Below are the code and all the weights of a small trained network. Each question names an input and a class and asks about switching units off, where a switched-off unit gives its printed mean instead of its output.

import numpy as np


def w(rows, s, z=0):
    codes = np.array(rows[::2]) - 128.0
    scale = np.full(codes.shape[1], s)
    scale[-1] = z or s
    return codes * scale


def norm(h):
    return h / np.sqrt((h * h).mean(-1, keepdims=True) + 1e-5)


def f(y):
    return y / 2 * (1 + np.tanh(0.7978845608 * (y + 0.044715 * y**3)))


def log_softmax(a):
    a = a - a.max(-1, keepdims=True)
    return a - np.log(np.exp(a).sum(-1, keepdims=True))


def net(x, mask):
    res = np.array(x, float).reshape(1, 4) / 4 @ E
    u = 0
    for l in range(4):
        y = f(norm(res) @ A[l][:, :-1].T + A[l][:, -1])
        res = res + np.where(mask[u : u + 7], y, B[l][:, -1]) @ B[l][:, :-1]
        u += 7
    return log_softmax(norm(res)[-1] @ U[:, :-1].T + U[:, -1])


A, B = {}, {}
E = w([
[48,221,139,50],'x0',
[180,42,176,1],'x1',
[125,131,130,129],'x2',
[235,221,208,101],'x3',
],0.0061)
A[0] = w([
[3,157,61,10,3],'0.n0',
[200,87,120,163,77],'0.n1',
[134,62,148,38,180],'0.n2',
[68,146,196,180,197],'0.n3',
[230,156,174,146,114],'0.n4',
[105,210,26,20,159],'0.n5',
[187,82,45,132,94],'0.n6',
],0.0077,0.0045)
B[0] = w([
[52,68,255,180,205],'0.n0',
[68,171,192,149,161],'0.n1',
[133,44,242,124,252],'0.n2',
[163,105,54,218,208],'0.n3',
[167,185,188,179,208],'0.n4',
[94,195,69,79,219],'0.n5',
[68,129,136,148,161],'0.n6',
],0.0061,0.0034)
A[1] = w([
[108,1,82,73,6],'1.n0',
[208,62,94,159,249],'1.n1',
[32,127,132,210,100],'1.n2',
[106,49,121,130,184],'1.n3',
[189,165,155,31,70],'1.n4',
[138,22,118,60,37],'1.n5',
[60,175,156,79,66],'1.n6',
],0.0094,0.0019)
B[1] = w([
[114,158,178,200,227],'1.n0',
[179,94,89,208,224],'1.n1',
[136,91,14,45,254],'1.n2',
[94,98,104,159,222],'1.n3',
[148,107,124,19,170],'1.n4',
[62,255,162,237,211],'1.n5',
[253,116,114,132,156],'1.n6',
],0.0085,0.0041)
A[2] = w([
[143,225,73,78,3],'2.n0',
[192,156,102,255,60],'2.n1',
[29,103,75,134,211],'2.n2',
[27,132,153,114,85],'2.n3',
[63,224,126,94,171],'2.n4',
[133,46,87,128,137],'2.n5',
[196,205,98,161,138],'2.n6',
],0.0093,0.0035)
B[2] = w([
[40,182,135,81,153],'2.n0',
[167,227,161,91,241],'2.n1',
[199,54,112,122,255],'2.n2',
[54,69,84,121,155],'2.n3',
[1,108,173,52,173],'2.n4',
[143,160,75,149,176],'2.n5',
[78,232,84,179,197],'2.n6',
],0.0086,0.0051)
A[3] = w([
[210,114,214,67,83],'3.n0',
[128,136,74,75,126],'3.n1',
[79,32,140,62,2],'3.n2',
[88,217,161,145,61],'3.n3',
[139,125,173,131,160],'3.n4',
[102,130,74,121,208],'3.n5',
[128,2,145,127,122],'3.n6',
],0.012,0.0049)
B[3] = w([
[167,82,111,112,204],'3.n0',
[104,25,121,146,175],'3.n1',
[36,98,200,115,181],'3.n2',
[93,198,92,97,205],'3.n3',
[157,87,87,154,176],'3.n4',
[145,82,124,43,239],'3.n5',
[121,249,150,171,254],'3.n6',
],0.011,0.0041)
U = w([
[173,92,11,185,99],'0',
[43,56,48,75,163],'1',
[186,240,100,167,86],'2',
[62,212,97,52,121],'3',
[117,110,173,253,198],'4',
[20,93,206,123,168],'5',
[243,99,186,143,5],'6',
[158,103,177,17,143],'7',
],0.021,0.002)

Each question gives the input, the list of numbers given to net, and the class t.
The units are the neurons (one row each of A and B). Each row of codes is followed by its name. A weight is (code - 128) times the scale printed after its matrix; where a second scale follows, it is the last column's (A, B and U).
mask holds one flag per neuron, layer by layer. A switched-off neuron (its flag False) gives its mean, the last column of its row in B, instead of its output. The means were averaged over made-up inputs and are rounded, as every weight is.
A unit's drop is (log p(t) with every unit on - log p(t) with that unit switched off) / (log p(t) with every unit on - log p(t) with every unit switched off).
The circuit of an input: a set's keep is (log p(t) with only the set's units on - log p(t) with every unit switched off) / (log p(t) with every unit on - log p(t) with every unit switched off). Starting from the 12 units with the biggest drops (on a tie, the unit counted first), units are removed one at a time, each time the one whose removal leaves the highest keep (on an exact tie, the one counted first), for as long as the keep stays at least 0.8.
units of the circuit, in order: the units of the circuit, biggest drop first
top k neurons: the k neurons with the biggest drops, biggest first
top k neurons in layer l: the k neurons of layer l with the biggest drops, biggest first
drop when u is switched off: that unit's drop, to one decimal
input [2,-6,3,8], class 3: units of the circuit, in order : [2.n4, 1.n1]
input [5,1,7,-2], class 5: units of the circuit, in order : [0.n0]
input [-4,1,-6,-1], class 4: top 4 neurons in layer 0 : [0.n5, 0.n3, 0.n4, 0.n0]
input [0,0,6,-6], class 0: top 2 neurons in layer 2 : [2.n2, 2.n4]
input [-1,-3,3,-8], class 0: units of the circuit, in order : [2.n2, 2.n4]
input [1,-5,-5,1], class 3: units of the circuit, in order : [1.n1, 2.n4]
input [0,8,-6,0], class 4: units of the circuit, in order : [1.n5, 3.n5]
input [3,-6,7,5], class 3: top 2 neurons : [2.n4, 1.n1]
input [5,1,3,-6], class 5: top 4 neurons : [3.n2, 3.n6, 1.n1, 2.n6]
input [7,0,0,-2], class 1: top 2 neurons in layer 1 : [1.n2, 1.n0]
input [2,-5,-1,1], class 3: top 2 neurons in layer 0 : [0.n0, 0.n2]
input [1,6,1,-3], class 5: top 2 neurons : [0.n3, 2.n3]
input [1,-3,-3,-3], class 1: top 4 neurons in layer 1 : [1.n2, 1.n1, 1.n6, 1.n0]
input [-8,1,-4,-1], class 4: units of the circuit, in order : [1.n2]
input [1,-3,3,2], class 3: top 4 neurons in layer 1 : [1.n1, 1.n6, 1.n0, 1.n3]
input [2,-5,-2,-4], class 1: top 2 neurons : [1.n1, 3.n5]
input [-4,-7,8,0], class 0: top 4 neurons in layer 1 : [1.n2, 1.n5, 1.n0, 1.n6]
input [-5,-2,-1,1], class 2: top 2 neurons : [2.n1, 0.n4]
input [1,-8,6,-3], class 1: top 2 neurons : [3.n5, 1.n1]
input [1,1,8,4], class 7: top neuron : [1.n4]
input [0,-4,-3,-4], class 0: top 3 neurons : [0.n3, 2.n2, 2.n4]
input [7,5,6,0], class 5: top 3 neurons in layer 0 : [0.n0, 0.n2, 0.n4]
input [-2,8,-6,5], class 6: top 2 neurons in layer 0 : [0.n2, 0.n5]
input [0,8,-7,3], class 6: drop when 0.n2 is switched off : 0.3
input [7,-5,-4,-7], class 1: drop when 1.n2 is switched off : 0.2
input [-8,-8,8,1], class 2: drop when 0.n3 is switched off : -0.1
input [-2,1,-1,-7], class 4: units of the circuit, in order : [1.n0]
input [5,-3,-1,-5], class 1: drop when 1.n2 is switched off : 0.4
